Below is a small trained network, with its code and all its weights. Each question gives an input and a target symbol and asks what happens when units are switched off, that is, made to give their printed mean instead of their output.

import numpy as np


def w(rows, s, z=0):
    codes = np.array(rows[::2]) - 128.0
    scale = np.full(codes.shape[1], s)
    scale[-1] = z or s
    return codes * scale


def norm(h):
    return h / np.sqrt((h * h).mean(-1, keepdims=True) + 1e-5)


def f(y):
    return np.maximum(y, 0)


def softmax(a):
    e = np.exp(a - a.max(-1, keepdims=True))
    return e / e.sum(-1, keepdims=True)


def log_softmax(a):
    a = a - a.max(-1, keepdims=True)
    return a - np.log(np.exp(a).sum(-1, keepdims=True))


def net(x, mask):
    ids = ['ΛΨΩβγεζημξπστφ'.index(c) for c in x.split()]
    T = len(ids)
    res = E[ids] + P[:T]
    u = 0
    for l in range(3):
        q, k, v = (norm(res) @ M[l].T for M in (Q, K, V))
        z = softmax(np.where(np.tri(T) > 0, q @ k.T / 2**0.5, -1e9)) @ v
        res = res + np.where(mask[u], z, O[l][:, -1]) @ O[l][:, :-1]
        u += 1
        y = f(norm(res) @ A[l][:, :-1].T + A[l][:, -1])
        res = res + np.where(mask[u : u + 8], y, B[l][:, -1]) @ B[l][:, :-1]
        u += 8
    return log_softmax(norm(res)[-1] @ U[:, :-1].T + U[:, -1])


Q, K, V, O, A, B = {}, {}, {}, {}, {}, {}
E = w([
[139,144,99,87,123,117,112,157,159,246],'Λ',
[142,100,134,136,131,168,120,185,78,142],'Ψ',
[139,213,117,144,51,114,117,165,188,111],'Ω',
[190,156,139,111,134,94,168,134,101,133],'β',
[175,151,144,140,131,165,74,96,85,194],'γ',
[134,132,71,101,142,205,118,50,160,106],'ε',
[132,76,152,133,139,126,180,165,187,89],'ζ',
[151,151,71,19,103,162,131,123,141,133],'η',
[135,128,84,175,128,160,179,136,156,155],'μ',
[117,164,187,89,88,138,144,117,168,164],'ξ',
[94,103,83,149,82,73,110,212,74,135],'π',
[119,145,113,130,222,96,134,100,112,152],'σ',
[138,145,60,153,121,67,100,100,173,133],'τ',
[185,95,175,138,112,92,93,100,213,115],'φ',
],0.011)
P = w([
[32,65,203,212,87,109,153,41,47,140],'0',
[247,148,119,139,30,116,150,101,161,226],'1',
[245,143,104,130,29,118,169,98,152,236],'2',
[180,174,57,92,155,152,109,177,203,147],'3',
[179,181,76,89,176,149,118,169,221,157],'4',
[187,180,65,90,130,157,112,180,218,145],'5',
[178,180,56,75,149,151,112,178,218,143],'6',
[181,189,61,78,141,151,107,195,228,151],'7',
[207,180,41,87,117,146,119,171,239,161],'8',
[220,183,54,69,154,159,119,179,254,156],'9',
],0.0045)
Q[0] = w([
[98,67,252,190,138,50,30,64,140,3],'0.h0',
[120,130,63,148,155,150,144,169,97,161],'0.h0',
],0.034)
K[0] = w([
[253,158,75,85,133,136,77,195,204,131],'0.h0',
[117,149,102,97,141,152,137,93,117,108],'0.h0',
],0.037)
V[0] = w([
[1,148,154,99,149,119,193,231,84,14],'0.h0',
[103,51,113,162,175,245,161,189,169,163],'0.h0',
],0.0058)
O[0] = w([
[4,195,142,50,98,106,171,99,98,102,4],'0.h0',
[95,35,94,35,148,166,177,116,165,121,115],'0.h0',
],0.003,0.0034)
A[0] = w([
[164,101,112,76,158,149,115,205,164,174,253],'0.n0',
[152,147,64,143,151,155,74,96,152,152,138],'0.n1',
[86,152,29,186,122,148,164,170,152,160,184],'0.n2',
[146,136,146,93,125,78,108,106,233,92,243],'0.n3',
[103,141,58,123,186,39,125,158,140,165,112],'0.n4',
[90,166,168,88,129,122,79,142,172,210,133],'0.n5',
[164,250,72,79,134,142,115,180,123,147,141],'0.n6',
[119,136,31,41,109,176,122,112,140,88,105],'0.n7',
],0.015,0.003)
B[0] = w([
[163,39,64,107,149,175,132,157,169,146,250],'0.n0',
[157,139,100,139,146,188,96,46,145,133,211],'0.n1',
[139,117,97,206,59,78,170,120,149,141,216],'0.n2',
[131,113,185,152,90,92,136,124,197,92,206],'0.n3',
[162,121,123,150,179,17,112,151,146,160,184],'0.n4',
[69,124,143,79,83,151,142,128,161,200,172],'0.n5',
[163,251,155,88,125,138,140,195,103,102,246],'0.n6',
[71,102,64,72,109,67,123,100,159,86,192],'0.n7',
],0.015,0.019)
Q[1] = w([
[45,120,136,144,139,142,110,137,39,106],'1.h0',
[251,140,85,101,90,143,149,135,254,143],'1.h0',
],0.044)
K[1] = w([
[199,159,92,76,136,150,111,184,190,124],'1.h0',
[2,139,163,147,139,108,129,78,41,153],'1.h0',
],0.035)
V[1] = w([
[97,139,92,95,214,77,8,40,80,176],'1.h0',
[58,160,78,55,114,102,79,143,229,13],'1.h0',
],0.016)
O[1] = w([
[196,111,66,40,42,60,71,56,26,231,158],'1.h0',
[26,243,45,166,216,86,2,98,186,203,251],'1.h0',
],0.0061,0.0024)
A[1] = w([
[148,115,141,118,182,119,228,125,124,109,2],'1.n0',
[56,101,153,100,172,130,114,164,81,77,45],'1.n1',
[103,95,156,124,203,110,118,122,51,143,35],'1.n2',
[105,93,70,175,148,107,97,255,39,110,63],'1.n3',
[76,122,136,180,218,160,96,139,54,109,54],'1.n4',
[73,80,141,125,174,148,101,161,64,97,104],'1.n5',
[136,137,167,192,119,125,152,65,68,109,61],'1.n6',
[84,159,95,151,156,162,105,195,126,80,80],'1.n7',
],0.017,0.003)
B[1] = w([
[92,138,130,119,177,62,181,117,106,177,245],'1.n0',
[97,60,119,66,124,174,129,203,127,126,137],'1.n1',
[129,174,128,105,185,97,120,36,146,117,132],'1.n2',
[95,127,147,125,53,101,6,145,117,119,198],'1.n3',
[143,91,97,148,78,116,200,71,217,85,134],'1.n4',
[123,96,112,122,117,218,149,138,107,156,133],'1.n5',
[147,69,84,187,109,143,157,150,123,95,156],'1.n6',
[196,101,126,113,106,204,85,165,122,107,255],'1.n7',
],0.016,0.0036)
Q[2] = w([
[61,90,176,182,165,173,81,101,2,137],'2.h0',
[53,142,173,179,145,141,120,85,82,129],'2.h0',
],0.04)
K[2] = w([
[220,252,58,78,97,108,143,171,220,140],'2.h0',
[184,206,99,70,131,130,119,208,122,70],'2.h0',
],0.023)
V[2] = w([
[165,94,128,39,176,207,150,149,139,168],'2.h0',
[84,145,254,121,199,160,132,92,97,147],'2.h0',
],0.02)
O[2] = w([
[158,245,2,121,114,127,144,131,120,44,86],'2.h0',
[201,126,105,31,102,27,92,84,217,73,6],'2.h0',
],0.0078,0.014)
A[2] = w([
[164,143,187,216,100,151,79,69,120,105,221],'2.n0',
[39,112,87,108,134,149,163,126,36,160,136],'2.n1',
[181,108,155,68,55,102,127,54,59,164,62],'2.n2',
[93,112,174,146,99,126,143,76,84,210,126],'2.n3',
[178,104,144,104,116,95,173,89,83,64,41],'2.n4',
[61,136,90,139,139,118,56,94,126,200,3],'2.n5',
[99,147,148,111,178,213,140,32,131,91,68],'2.n6',
[120,167,145,7,176,212,133,127,137,146,147],'2.n7',
],0.019,0.0032)
B[2] = w([
[206,153,90,57,117,125,75,67,93,145,191],'2.n0',
[230,122,73,54,87,114,99,130,131,134,170],'2.n1',
[34,105,96,191,169,113,60,251,180,106,212],'2.n2',
[48,223,92,136,125,136,135,43,113,100,216],'2.n3',
[124,145,192,73,213,156,95,127,66,122,185],'2.n4',
[173,102,192,94,174,136,232,210,168,115,254],'2.n5',
[30,144,146,163,139,152,113,200,149,135,157],'2.n6',
[130,101,173,134,94,70,139,25,28,116,226],'2.n7',
],0.015,0.0089)
U = w([
[29,160,87,129,162,149,92,139,147,82,200],'Λ',
[176,139,184,92,167,115,168,164,69,78,107],'Ψ',
[121,219,186,168,94,186,123,187,173,93,57],'Ω',
[186,133,145,142,91,42,91,44,158,116,148],'β',
[90,96,111,150,93,71,41,179,88,133,147],'γ',
[141,109,99,50,112,60,160,83,104,83,117],'ε',
[103,173,123,108,253,115,137,137,130,158,156],'ζ',
[131,123,95,47,124,145,160,135,165,236,2],'η',
[158,89,85,98,113,201,113,193,79,133,66],'μ',
[117,148,144,141,121,162,92,65,67,155,207],'ξ',
[92,42,169,164,164,139,193,154,131,82,115],'π',
[77,120,183,146,79,112,165,104,122,140,226],'σ',
[143,150,49,197,98,151,187,91,102,128,136],'τ',
[190,115,187,144,121,167,46,89,187,120,104],'φ',
],0.007,0.0045)

Each question gives the input, a string of symbols that net reads in full, and the target symbol t.
The units are the heads (2 rows each of Q, K, V and O) and the neurons (one row each of A and B). Each row of codes is followed by its name. A weight is (code - 128) times the scale printed after its matrix; where a second scale follows, it is the last column's (O, A, B and U).
mask holds one flag per unit, layer by layer, with each layer's heads first. A switched-off unit (its flag False) gives its mean, the last column of its rows in O or B, instead of its output. The means were averaged over made-up inputs and are rounded, as every weight is.
A unit's drop is (log p(t) with every unit on - log p(t) with that unit switched off) / (log p(t) with every unit on - log p(t) with every unit switched off).
The circuit of an input: a set's keep is (log p(t) with only the set's units on - log p(t) with every unit switched off) / (log p(t) with every unit on - log p(t) with every unit switched off). Starting from the 12 units with the biggest drops (on a tie, the unit counted first), units are removed one at a time, each time the one whose removal leaves the highest keep (on an exact tie, the one counted first), for as long as the keep stays at least 0.8.
units of the circuit, in order: the units of the circuit, biggest drop first
unit that matters most: the unit with the biggest drop
k most important neurons: the k neurons with the biggest drops, biggest first
top k neurons in layer l: the k neurons of layer l with the biggest drops, biggest first
input μ σ τ ζ π Ψ η η γ σ, target π: units of the circuit, in order -> 0.n2, 2.h0, 0.n0
input β π π μ ζ, target π: units of the circuit, in order -> 0.n0, 0.n7, 1.h0
input β ε φ φ η, target ε: units of the circuit, in order -> 0.n7, 2.n7, 0.n6
input Ω γ Λ ζ σ η ξ η ξ μ, target Ω: units of the circuit, in order -> 0.n6, 0.h0
input π φ Λ η μ σ Ψ ξ φ Ω, target σ: units of the circuit, in order -> 2.h0, 0.n0, 0.h0
input ζ ε φ ξ Λ γ, target Λ: units of the circuit, in order -> 1.h0
input Ω γ μ ζ μ μ ζ τ ξ, target Ω: units of the circuit, in order -> 1.h0, 0.n7, 0.n6
input φ ε Ψ Ω σ φ γ τ, target β: top 3 neurons in layer 0 -> 0.n2, 0.n7, 0.n0
input μ φ μ π φ φ Ψ, target π: top 3 neurons in layer 0 -> 0.n7, 0.n1, 0.n0
input ζ ζ Λ β γ μ Ψ, target Λ: 3 most important neurons -> 0.n1, 0.n7, 0.n2
input μ η σ Λ Ω ζ, target π: units of the circuit, in order -> 1.h0, 0.n6, 0.n7
input η τ Ψ β, target ζ: 2 most important neurons -> 0.n7, 0.n2
input π μ Ω, target σ: units of the circuit, in order -> 2.h0, 0.n0
input φ τ β ξ Λ Ψ μ Ψ γ, target φ: unit that matters most -> 1.h0
input β φ γ β σ ξ μ φ ζ σ, target Ψ: 4 most important neurons -> 0.n6, 0.n0, 0.n7, 0.n3
input φ φ ζ Λ Ψ Λ μ γ, target ξ: 2 most important neurons -> 2.n7, 0.n6
input ξ τ π, target β: top 3 neurons in layer 0 -> 0.n0, 0.n7, 0.n2
input τ ζ σ, target ξ: 3 most important neurons -> 0.n7, 0.n0, 2.n3
input σ Ψ σ β Ψ γ μ, target γ: top 4 neurons in layer 0 -> 0.n2, 0.n0, 0.n3, 0.n6
input φ ζ Ω β ζ π γ η η Ω, target φ: unit that matters most -> 0.n0
input μ γ η, target π: 2 most important neurons -> 0.n1, 0.n2
input μ π ξ ζ ε β σ μ, target π: top 2 neurons in layer 0 -> 0.n7, 0.n0
input β τ Ψ μ σ μ Ψ ζ σ, target Ψ: 2 most important neurons -> 0.n6, 0.n7
input σ μ τ τ γ ζ ε Ψ π, target γ: 2 most important neurons -> 0.n6, 2.n2
input σ ζ η φ τ, target γ: 2 most important neurons -> 2.n2, 0.n2
input ξ ζ μ μ Ψ φ η τ, target β: 2 most important neurons -> 0.n0, 0.n2
input Ω ξ ζ Λ φ ε η β ξ, target Ω: unit that matters most -> 1.h0
